Here is a tiny trained network, its code and every weight. The questions are about switching its units off for an input and a class, where a switched-off unit gives its printed mean instead of its output.

import numpy as np


def w(rows, s, z=0):
    codes = np.array(rows[::2]) - 128.0
    scale = np.full(codes.shape[1], s)
    scale[-1] = z or s
    return codes * scale


def norm(h):
    return h / np.sqrt((h * h).mean(-1, keepdims=True) + 1e-5)


def f(y):
    return y / 2 * (1 + np.tanh(0.7978845608 * (y + 0.044715 * y**3)))


def log_softmax(a):
    a = a - a.max(-1, keepdims=True)
    return a - np.log(np.exp(a).sum(-1, keepdims=True))


def net(x, mask):
    res = np.array(x, float).reshape(1, 8) / 4 @ E
    u = 0
    for l in range(2):
        y = f(norm(res) @ A[l][:, :-1].T + A[l][:, -1])
        res = res + np.where(mask[u : u + 10], y, B[l][:, -1]) @ B[l][:, :-1]
        u += 10
    return log_softmax(norm(res)[-1] @ U[:, :-1].T + U[:, -1])


A, B = {}, {}
E = w([
[129,128,130,131,129],'x0',
[123,126,129,128,128],'x1',
[51,33,57,141,118],'x2',
[128,123,131,125,131],'x3',
[179,90,142,138,67],'x4',
[128,129,126,130,128],'x5',
[109,84,205,254,155],'x6',
[126,131,128,131,127],'x7',
],0.00063)
A[0] = w([
[129,151,129,104,123,80],'L0N1',
[135,163,110,99,127,25],'L0N2',
[188,150,215,200,76,49],'L0N3',
[133,162,97,123,116,27],'L0N4',
[170,89,74,103,91,45],'L0N5',
[196,218,147,25,114,171],'L0N6',
[73,108,2,58,104,3],'L0N7',
[181,72,70,90,69,58],'L0N8',
[138,196,165,172,234,80],'L0N9',
[167,180,176,195,171,37],'L0N10',
],0.0026,0.00067)
B[0] = w([
[117,95,160,144,150,123],'L0N1',
[119,97,177,155,154,116],'L0N2',
[167,98,117,45,164,180],'L0N3',
[131,106,188,138,158,109],'L0N4',
[74,144,190,116,81,117],'L0N5',
[102,73,46,248,120,249],'L0N6',
[162,160,235,51,185,167],'L0N7',
[56,142,193,125,54,132],'L0N8',
[33,180,161,109,48,181],'L0N9',
[100,146,192,18,84,162],'L0N10',
],0.0018,0.0013)
A[1] = w([
[78,58,134,200,153,161],'L1N1',
[192,91,235,30,86,90],'L1N2',
[54,74,167,113,74,214],'L1N3',
[167,82,95,216,72,54],'L1N4',
[76,227,238,43,226,9],'L1N5',
[113,129,127,52,253,3],'L1N6',
[73,171,45,119,140,57],'L1N7',
[44,165,41,202,196,63],'L1N8',
[223,144,181,179,101,86],'L1N9',
[163,140,86,75,92,236],'L1N10',
],0.0023,0.00051)
B[1] = w([
[197,212,61,103,96,177],'L1N1',
[128,197,180,204,251,205],'L1N2',
[136,246,149,114,69,192],'L1N3',
[172,55,33,69,80,170],'L1N4',
[112,39,54,68,12,254],'L1N5',
[148,40,37,116,189,141],'L1N6',
[136,94,184,195,182,172],'L1N7',
[176,244,179,180,239,250],'L1N8',
[98,23,98,81,223,149],'L1N9',
[100,91,171,225,109,190],'L1N10',
],0.0014,0.00068)
U = w([
[119,245,42,235,245,220],'0',
[12,184,231,58,21,181],'1',
[232,44,28,210,11,153],'2',
[218,30,254,127,224,1],'3',
[43,38,26,3,225,25],'4',
],0.0059,0.0016)

Each question gives the input, the list of numbers given to net, and the class t.
The units are the neurons (one row each of A and B). Each row of codes is followed by its name. A weight is (code - 128) times the scale printed after its matrix; where a second scale follows, it is the last column's (A, B and U).
mask holds one flag per neuron, layer by layer. A switched-off neuron (its flag False) gives its mean, the last column of its row in B, instead of its output. The means were averaged over made-up inputs and are rounded, as every weight is.
A unit's drop is (log p(t) with every unit on - log p(t) with that unit switched off) / (log p(t) with every unit on - log p(t) with every unit switched off).
The circuit of an input: a set's keep is (log p(t) with only the set's units on - log p(t) with every unit switched off) / (log p(t) with every unit on - log p(t) with every unit switched off). Starting from the 12 units with the biggest drops (on a tie, the unit counted first), units are removed one at a time, each time the one whose removal leaves the highest keep (on an exact tie, the one counted first), for as long as the keep stays at least 0.8.
circuit, biggest first: the units of the circuit, biggest drop first
k most important neurons: the k neurons with the biggest drops, biggest first
top k neurons in layer l: the k neurons of layer l with the biggest drops, biggest first
drop when u is switched off: that unit's drop, to one decimal
input [-7,6,6,3,-7,-8,3,-3], class 0: circuit, biggest first	[L1N8; L1N1]
input [6,8,-1,1,0,4,-8,2], class 0: top 3 neurons in layer 0	[L0N6; L0N10; L0N3]
input [7,5,-7,3,1,4,-4,-2], class 2: circuit, biggest first	[L0N6; L1N2]
input [-5,-7,0,3,-4,-4,7,-7], class 1: top 3 neurons in layer 0	[L0N9; L0N6; L0N10]
input [-1,6,-6,-5,-1,-6,1,8], class 1: 3 most important neurons	[L0N9; L0N10; L0N3]
input [2,5,-4,-6,1,5,-2,-4], class 2: circuit, biggest first	[L0N6]
input [5,5,-4,-5,2,-7,-8,0], class 2: top 2 neurons in layer 1	[L1N2; L1N4]
input [5,4,-1,7,-3,-6,-8,-6], class 0: 3 most important neurons	[L0N6; L0N10; L0N3]
input [-4,7,-4,0,2,0,-4,-7], class 2: 3 most important neurons	[L0N6; L1N4; L1N2]
input [-7,-5,7,6,0,8,2,-1], class 0: 2 most important neurons	[L1N5; L0N10]
input [-3,-7,1,-1,7,4,-5,-2], class 1: top 3 neurons in layer 0	[L0N8; L0N5; L0N7]
input [2,-3,6,1,1,-8,-7,4], class 1: top 4 neurons in layer 0	[L0N8; L0N5; L0N3; L0N7]
input [4,2,-6,4,-8,1,8,-8], class 1: 3 most important neurons	[L0N9; L0N10; L1N5]
input [-3,-8,4,0,0,3,1,3], class 0: 4 most important neurons	[L0N10; L0N3; L0N9; L1N5]
input [-7,6,6,7,7,4,-8,-8], class 1: top 4 neurons in layer 0	[L0N8; L0N7; L0N5; L0N3]
input [6,1,5,8,0,1,3,-5], class 0: top 2 neurons in layer 0	[L0N6; L0N3]
input [-1,6,-1,5,-2,5,-8,-5], class 0: 4 most important neurons	[L0N6; L0N10; L0N3; L1N9]
input [-6,-5,-8,7,-5,-4,8,1], class 1: top 3 neurons in layer 0	[L0N9; L0N10; L0N7]
input [1,-4,-5,-7,-3,-6,5,-7], class 1: 2 most important neurons	[L0N9; L1N5]
input [-2,-1,-7,2,-4,0,4,2], class 1: 3 most important neurons	[L0N9; L0N10; L1N5]
input [5,6,7,-7,-2,-3,4,-5], class 0: 3 most important neurons	[L1N8; L1N5; L0N6]
input [0,-6,-6,8,-4,0,-8,8], class 0: drop when L0N6 is switched off	1.6
input [4,-3,-7,-1,3,-6,-4,-2], class 2: drop when L1N4 is switched off	0.1
input [7,-1,-1,-8,-2,4,-5,-8], class 0: drop when L0N6 is switched off	3.2
